How the items are linked:
state | σ ε ψ χ
s461 | s70 s444 s116 s419
s306 | s378 s630 s69 s936
s563 | s255 s154 s268 s316
s503 | s409 s515 s542 s154
s512 | s118 s383 s487 s772
s419 | s916 s469 s29 s458
s174 | s451 s400 s22 s600
s22 | s316 s378 s423 s557
s378 | s964 s423 s369 s720
s513 | s878 s563 s154 s555
s885 | s936 s379 s798 s151
s409 | s886 s419 s469 s971
s374 | s50 s665 s881 s116
s600 | s630 s100 s557 s379
s400 | s555 s22 s378 s100
s515 | s419 s542 s726 s268
s532 | s981 s804 s619 s239
s630 | s423 s69 s174 s173
s50 | s151 s972 s266 s383
s70 | s881 s512 s383 s916
s972 | s532 s266 s176 s487
s113 | s306 s600 s100 s885
s542 | s469 s726 s749 s215
s798 | s113 s231 s394 s804
s353 | s515 s878 s255 s933
s444 | s512 s116 s615 s469
s100 | s69 s557 s720 s798
s746 | s374 s425 s70 s11
s878 | s542 s255 s971 s428
s176 | s619 s517 s500 s665
s981 | s391 s885 s379 s500
s886 | s615 s916 s772 s749
s151 | s974 s532 s804 s891
s933 | s268 s428 s649 s423
s451 | s933 s555 s316 s630
s379 | s173 s798 s231 s532
s231 | s600 s394 s391 s619
s118 | s176 s891 s239 s425
s469 | s772 s29 s627 s503
s458 | s734 s503 s515 s563
s734 | s11 s409 s419 s255
s255 | s726 s971 s458 s649
s268 | s458 s215 s353 s585
s974 | s394 s981 s885 s517
s11 | s116 s886 s916 s726
s383 | s891 s487 s374 s461
s665 | s972 s881 s118 s615
s500 | s465 s151 s532 s118
s316 | s649 s964 s585 s174
s585 | s563 s485 s933 s22
s266 | s804 s176 s517 s374
s394 | s100 s391 s936 s372
s154 | s971 s268 s215 s964
s372 | s798 s465 s974 s266
s487 | s239 s374 s665 s444
s69 | s369 s174 s400 s113
s29 | s461 s627 s11 s515
s215 | s503 s353 s878 s485
s619 | s379 s372 s465 s972
s428 | s215 s649 s513 s369
s465 | s231 s974 s981 s176
s881 | s266 s118 s891 s746
s916 | s746 s772 s461 s734
s517 | s372 s500 s151 s881
s391 | s557 s936 s173 s465
s239 | s500 s50 s972 s512
s423 | s585 s369 s451 s592
s369 | s485 s451 s555 s306
s173 | s592 s113 s600 s981
s726 | s29 s749 s734 s353
s971 | s749 s458 s503 s513
s720 | s400 s592 s306 s394
s772 | s425 s461 s444 s409
s649 | s353 s513 s563 s451
s425 | s665 s70 s512 s886
s485 | s154 s933 s428 s378
s555 | s428 s316 s964 s69
s557 | s174 s720 s592 s231
s749 | s627 s734 s409 s878
s936 | s720 s173 s113 s974
s627 | s444 s11 s886 s542
s116 | s383 s615 s746 s29
s592 | s22 s306 s630 s391
s964 | s513 s585 s485 s400
s804 | s885 s619 s372 s50
s891 | s517 s239 s50 s70
s615 | s487 s746 s425 s627

The rows follow the links: the fewer symbols apart two items are, the more alike their rows tend to be.

Each row is also shifted at random along 4 hidden directions that mean nothing.

Known rows, each with its item:
28 -1 -5 5 4 12 10 -16 1 13 -14 -4 1 7 -4 -4 3 -19 -7 -13 25 -5 6 -5 8 -7 -1 -6 11 16 4 -10
item: s600
47 10 15 3 12 -12 -16 5 -1 -17 -5 -1 -5 -28 4 14 -3 1 1 14 -2 -7 15 9 5 10 -4 -18 1 -17 5 16
item: s746
12 2 -13 -1 -2 -18 11 -13 -3 2 1 -11 -3 20 -28 4 -5 -12 7 -26 20 -10 -3 -1 15 -5 -24 5 8 27 14 -13
item: s720
6 4 7 -1 4 11 -12 13 7 -17 -8 0 -2 -26 11 -13 1 -1 -5 11 -5 4 20 8 6 -8 11 -10 -6 -26 -1 16
item: s116
35 3 -1 -7 -12 -3 4 3 8 -6 13 11 11 3 -13 6 5 -2 -6 -9 -2 10 -6 -16 -2 6 -4 28 4 12 -12 -10
item: s465
-11 -6 19 -6 -19 9 -15 9 -4 -11 -2 -3 -13 -3 12 8 -9 20 21 19 -17 -4 -22 -14 -48 37 26 -2 -5 -9 -5 8
item: s469
-39 1 -12 7 13 -28 2 -2 -14 3 -3 -13 -11 9 7 13 -9 18 8 -1 -8 -5 -6 24 10 -7 -8 -16 -10 -3 12 -6
item: s353
21 -1 4 -1 12 46 -6 4 22 -22 -19 16 11 -2 21 -41 2 -22 -28 -11 3 22 22 -6 4 -27 17 -4 -5 -13 -7 17
item: s517
-17 -9 -8 10 -2 1 16 -11 -11 29 -4 -4 -2 -2 15 16 5 7 -8 2 12 -4 -10 0 1 5 16 0 -1 13 -8 -22
item: s423
40 9 18 -2 14 -6 -13 12 5 -15 11 11 3 2 -6 15 -10 8 1 7 -20 7 3 -4 -13 17 -10 6 -1 -6 -1 14
item: s374
-8 -2 -1 6 -13 28 12 -21 2 17 -22 -8 -4 -6 -1 -4 2 -13 -16 -13 22 6 9 -18 -8 -5 13 4 9 11 -13 -7
item: s173
-15 -15 -5 -4 35 11 -4 -3 0 -19 -26 -4 -6 45 24 -12 -26 -10 6 -22 4 -9 -18 8 -18 16 9 -38 -6 11 31 0
item: s649
5 -5 -15 7 0 -20 17 -6 -13 28 12 -4 1 14 0 27 4 16 0 -7 2 -4 -19 5 7 5 -3 12 -1 18 -4 -27
item: s400
40 6 -3 -8 16 2 -2 5 18 -24 -2 13 17 10 -15 -19 -4 -23 -12 -24 6 7 18 4 24 -22 -23 6 2 3 11 7
item: s804
-12 4 -7 3 -25 -5 11 -22 0 19 -2 -17 -3 -12 -33 2 10 -16 -1 -12 25 -3 11 -10 17 -21 -19 10 17 17 -4 -10
item: s113
10 -3 -15 8 1 -22 22 -7 -16 34 16 -3 1 8 1 28 9 16 -1 5 5 -5 -15 6 12 3 0 11 0 18 -7 -25
item: s22
42 -10 -7 -2 8 23 9 -6 6 9 -8 7 10 16 6 -22 10 -24 -7 -10 17 -7 -1 -3 8 -6 7 -4 8 15 7 -7
item: s100
-13 -1 15 -2 10 1 -18 4 -5 -23 -12 -7 -8 6 9 5 -17 -1 17 4 -5 -14 -7 0 -26 32 7 -27 0 -3 17 18
item: s734
-31 14 5 -2 -8 -3 -18 0 8 -31 -15 -11 -9 -30 -13 -2 -5 -9 2 -7 0 5 24 2 4 -9 -9 -6 0 -21 2 20
item: s615
13 6 15 0 15 13 -10 2 13 -9 -4 10 0 11 12 12 -22 15 -17 -1 -19 26 7 -10 -27 5 4 3 -10 -10 -11 9
item: s118
-12 -4 0 7 9 -3 -3 1 -11 7 -8 -6 -7 -17 22 6 2 3 7 15 3 -16 -2 16 3 11 15 -24 -1 -12 6 3
item: s458
16 5 3 5 31 -14 -12 8 -1 -7 9 6 -2 11 13 -6 -10 18 -3 13 -25 8 6 28 8 -15 -12 -21 -19 -23 11 16
item: s886
-5 1 -7 -4 16 19 9 0 18 2 8 24 20 23 7 -15 -2 -6 -27 -18 -5 23 6 -4 11 -19 -3 25 -7 7 -9 -6
item: s379
-4 -15 -15 -10 -24 3 13 2 -1 7 9 2 7 13 -5 -11 15 -2 5 -11 3 -3 -26 -13 -1 3 8 30 6 19 -7 -20
item: s630
-11 -3 1 4 -1 -15 4 -13 -17 5 -10 -22 -17 13 -10 17 -11 -4 22 -7 18 -24 -12 1 -10 24 -10 -23 11 19 20 -7
item: s933
-21 7 1 -1 24 -17 -13 10 2 -17 10 3 -3 23 -2 -6 -17 13 6 3 -24 5 5 22 4 -12 -25 -15 -18 -14 16 18
item: s627
-21 -11 -12 0 -20 -15 5 11 -16 16 16 -1 -4 -3 7 -3 19 20 17 22 -14 -10 -22 11 4 1 12 8 -8 -7 -6 -12
item: s215
-26 -18 -16 -5 -25 -7 6 18 -11 12 22 4 3 4 5 -25 23 15 15 22 -14 -9 -29 8 5 -7 13 14 -6 -5 -5 -7
item: s268
10 -12 -4 0 35 -12 0 -3 -9 -4 -7 -6 -5 40 19 5 -23 5 13 -13 -1 -15 -20 18 -7 14 -3 -33 -9 12 30 -4
item: s513

The symbols that take the first to the second take the third to the fourth, perhaps in another order. What is the fourth?
Answers are names.
A 23 -16 -13 -1 15 -12 3 14 -9 9 17 8 6 30 16 -12 4 10 15 12 -15 -17 -27 17 5 4 3 -13 -8 5 16 -6
B -31 6 -7 10 16 -35 -2 1 -14 2 6 -14 -7 -15 -8 12 3 0 11 10 6 -22 12 29 33 -14 -21 -22 2 -9 19 5
C -23 -2 6 -12 -10 -2 -13 19 1 -18 18 8 3 7 -7 -23 7 0 21 18 -17 -9 -10 1 -4 3 -6 1 1 -11 8 18
D s461

A -36 -9 -10 -7 6 -3 -3 -2 -5 -12 -8 -11 -3 27 -7 -17 -8 -14 17 -16 9 -17 -12 8 5 -1 -14 -20 3 16 26 0
B -12 -12 -5 2 -5 7 10 -7 -10 19 -3 -4 -3 -5 5 -12 14 -17 8 11 20 -23 -10 0 8 7 11 -10 13 12 5 -6
C 23 5 12 4 7 22 -6 1 11 1 -6 11 2 -1 17 -1 -9 17 -21 8 -17 27 10 -8 -21 -5 15 8 -12 -14 -18 10
D s665

A 2 9 3 -1 30 0 2 -14 13 -14 -15 3 1 29 -2 29 -32 5 -22 -39 1 22 7 -8 -11 8 -11 5 -6 17 0 -8
B 10 11 -6 2 12 14 -3 0 21 -14 1 12 11 -3 -8 -35 3 -18 -24 -6 3 20 33 9 30 -47 -16 4 -4 -16 0 15
C 7 1 -4 -6 -8 13 10 4 10 9 19 23 21 10 -4 -10 12 -3 -20 -6 -7 18 -4 -15 3 -11 0 38 -2 8 -21 -11
D s517

A -7 5 10 8 12 -8 -13 1 -4 -9 -5 -9 -12 2 13 17 -20 27 3 9 -21 11 3 12 -21 5 3 -16 -15 -19 2 9
B -5 11 10 -2 16 1 -20 4 10 -36 -20 -3 -4 -15 3 0 -18 -13 -4 -10 2 4 23 7 3 -3 -5 -22 -5 -20 11 20
C -1 -17 -10 2 0 13 2 15 -8 14 4 8 3 -7 41 -18 18 14 0 26 -11 -6 -20 15 -2 4 40 -6 -14 -14 -6 -3
D s726

A 24 -1 -7 -1 3 -20 11 -17 -5 5 -2 -12 -5 18 -20 15 -3 -11 8 -25 19 -14 -3 3 13 -5 -26 -4 12 24 14 -15
B 10 -9 -16 -4 0 -8 15 -3 -5 7 5 -1 5 24 -5 2 1 -2 2 -19 7 -6 -19 -2 4 3 -6 11 2 20 4 -21
C 14 16 17 -4 -1 -19 -15 5 4 -22 9 1 -2 -7 -19 24 -13 7 7 -3 -11 3 6 -6 -10 18 -20 7 1 -5 -2 13
D s881

A -38 -6 -7 8 11 -8 0 2 -10 0 -13 -12 -11 -4 22 9 -6 10 5 6 0 -7 -5 16 1 5 15 -20 -11 -10 6 -3
B -18 -13 -16 -8 -6 -18 3 13 -9 6 25 2 7 22 -8 -25 12 5 20 10 -9 -18 -23 17 18 -14 -14 4 0 4 15 -6
C -30 -4 -13 -7 -22 10 9 -14 5 -6 -16 -12 -4 11 -23 -20 2 -22 1 -32 25 -3 -1 -15 4 -14 -10 8 14 21 4 -8
D s391

A -25 1 15 -9 -14 -7 -15 8 -5 -19 5 -4 -8 -1 -10 -1 -3 3 24 10 -8 -15 -10 -6 -21 21 -1 -6 2 -6 7 13
B -4 14 9 11 -14 -18 -10 -2 -8 -7 -6 -19 -17 -37 -3 24 -2 15 3 13 -4 4 13 6 -4 1 -1 -7 -2 -21 -8 9
C -8 -16 -10 2 -5 23 17 2 -5 28 1 11 9 -9 16 -26 31 -14 -4 21 13 -18 -10 3 15 -6 26 -3 6 4 -4 -7
D s154

A 0 1 -2 0 8 8 -10 20 7 -6 13 13 9 -5 17 -31 8 13 -5 24 -25 9 3 16 9 -23 9 2 -17 -28 -3 15
B 24 1 13 0 21 -14 -15 10 -5 -11 8 -1 -2 17 7 9 -13 10 20 19 -16 -14 -11 11 -11 24 -7 -24 -4 -6 17 13
C -4 -3 4 9 -2 -8 -4 5 -14 9 -2 -6 -6 -26 13 9 9 2 12 23 5 -24 0 11 6 16 14 -20 3 -9 5 4
D s215

A -15 11 9 -9 13 0 -18 5 14 -43 -10 0 2 -7 -12 -8 -13 -16 -1 -18 -1 3 17 1 4 -3 -18 -10 0 -10 12 21
B -43 1 19 -10 -14 30 -18 4 17 -35 -19 5 -7 2 2 0 -26 7 -6 -15 -14 29 3 -32 -47 24 17 17 -3 -10 -17 15
C 2 -16 -4 -3 -5 9 7 -1 -10 14 0 1 4 6 1 -25 16 -16 15 13 11 -25 -17 2 5 8 12 -12 10 11 12 -3
D s563

A -6 -8 -8 -1 3 -20 3 2 -14 8 9 -5 -7 22 10 8 -6 19 14 3 -9 -11 -25 14 0 9 -1 -9 -7 2 12 -7
B -27 -5 -11 8 20 -20 3 0 -13 7 -2 -11 -10 9 16 10 -9 16 5 1 -6 -7 -9 24 8 -1 -1 -20 -13 -6 13 -8
C -23 4 -5 5 11 13 11 -13 11 12 -3 9 7 10 -2 -2 -3 -5 -25 -20 5 22 14 -8 6 -23 -5 14 -1 8 -7 -7
D s936

A 2 -7 -20 -6 14 -9 15 -2 -1 3 6 4 9 31 2 -3 -4 -2 -3 -23 8 -1 -18 8 14 -7 -8 9 -3 21 9 -19
B 20 -10 -6 -2 2 27 9 -11 7 3 -17 2 1 14 6 -16 1 -24 -7 -17 21 -4 0 -11 -1 -2 13 -4 7 16 4 -7
C -9 -7 -6 9 -13 6 13 -11 -12 28 -4 -9 -5 -12 2 6 14 -8 9 13 20 -20 -7 -3 2 11 14 -10 15 12 1 -9
D s22

A -25 -2 2 -3 -17 5 -9 16 -1 -8 11 5 -3 -10 7 -21 9 19 4 25 -26 9 -5 3 -7 -13 11 10 -13 -24 -9 10
B 29 8 11 10 8 -3 -8 6 -1 -5 -6 -4 -8 -24 17 11 -4 12 -1 19 -9 4 13 13 -1 0 11 -16 -10 -26 -3 14
C -33 6 4 2 6 10 -13 4 5 -23 -15 -4 -7 -14 15 -11 -11 5 -8 4 -8 15 14 10 -5 -13 7 -13 -13 -30 0 16
D s746

A 50 2 1 -8 -10 -8 6 4 2 7 20 13 14 3 -10 16 11 6 -9 -4 -6 9 -6 -16 1 9 -5 31 5 13 -16 -9
B -15 4 -2 -1 -25 3 16 -6 4 24 15 7 6 -7 -15 6 15 7 -14 -1 1 18 3 -16 0 -12 -1 37 4 11 -24 -14
C -25 -1 6 -3 2 -1 -12 10 -4 -10 -1 -3 -1 -15 3 -13 6 -14 16 16 4 -22 -1 10 6 8 4 -21 6 -11 13 12
D s409

A 6 3 1 -9 -4 7 -2 -1 13 -16 -4 6 7 10 -7 8 -10 -6 -11 -29 2 14 -3 -21 -15 8 -4 23 2 13 -9 -5
B 22 1 -3 8 -15 10 17 -12 -1 35 6 2 2 -14 -10 0 15 -4 -13 9 16 3 11 -12 13 -13 2 14 10 9 -13 -13
C 60 -1 0 -10 -3 7 4 13 11 -8 15 24 22 5 -8 -12 13 -8 -8 -1 -2 4 -4 -12 8 4 2 27 4 8 -9 -3
D s391

A 33 10 5 11 16 -22 -8 8 -5 4 10 -2 -6 -13 8 13 -4 23 -1 24 -17 4 15 23 12 -13 -7 -14 -15 -24 3 9
B 21 6 4 1 18 3 -13 16 9 -18 3 10 12 -21 12 -26 8 -7 -7 15 -9 1 18 19 24 -21 -1 -11 -8 -28 6 22
C 29 4 1 -5 -9 21 -6 -1 14 -18 -11 7 7 -14 -4 -20 3 -20 -13 -13 9 14 13 -12 4 -8 6 9 4 -4 -9 8
D s619

A 4 10 10 10 11 -29 -10 2 -12 0 8 -11 -13 -2 0 27 -16 29 9 14 -21 6 6 19 -6 -1 -11 -16 -15 -17 5 9
B 23 10 14 -2 -6 -3 -16 7 1 -18 -8 -4 -5 -30 -2 7 2 -4 6 13 -3 -4 13 0 -4 12 7 -7 4 -20 -4 16
C -13 -8 4 5 -3 50 9 -20 9 16 -26 6 -1 0 23 -6 -5 -8 -27 -12 15 21 6 -25 -23 3 37 4 3 8 -20 -9
D s720

A 2 4 11 -1 -19 12 -12 13 2 -19 -9 -2 -5 -39 6 -8 7 -3 -1 15 -3 1 14 -4 -7 5 15 -1 2 -23 -10 16
B -12 2 7 1 16 -2 -15 5 0 -14 -2 -2 -9 12 15 5 -21 22 4 7 -26 12 -3 8 -19 2 3 -15 -18 -19 3 9
C -16 -7 11 -7 -3 3 -13 12 -4 -17 -3 -2 -4 -6 4 -13 3 -8 21 17 -3 -20 -9 -2 -12 22 11 -16 4 -6 10 15
D s255

A 46 -3 -3 4 20 12 11 -18 1 7 -20 -5 -2 17 6 5 -12 -18 -9 -20 22 -6 2 -3 1 7 3 -18 5 18 11 -8
B -17 -4 -15 7 -9 -11 19 -7 -13 33 12 -3 -1 0 0 16 16 8 -2 3 8 -5 -11 4 13 -3 6 14 2 14 -7 -26
C 26 13 9 10 -13 -5 0 -12 1 9 -2 -10 -10 -25 -14 20 -3 13 -8 6 -1 18 24 -6 -2 -13 -8 10 3 -9 -17 3
D s974

A -25 -15 -6 -6 17 12 -3 -4 -3 -13 -19 -8 -4 32 14 -15 -13 -14 14 -15 10 -15 -16 3 -14 13 6 -28 0 13 26 0
B -17 -14 -10 -5 -40 -12 4 11 -18 16 18 -4 -7 -1 2 -3 20 23 27 21 -13 -16 -34 -3 -10 12 16 16 -2 0 -11 -14
C 42 -2 -11 1 -8 -26 13 -6 -12 17 13 -9 2 11 -22 15 7 -2 12 -11 14 -18 -13 -1 12 4 -25 8 13 27 7 -20
D s174

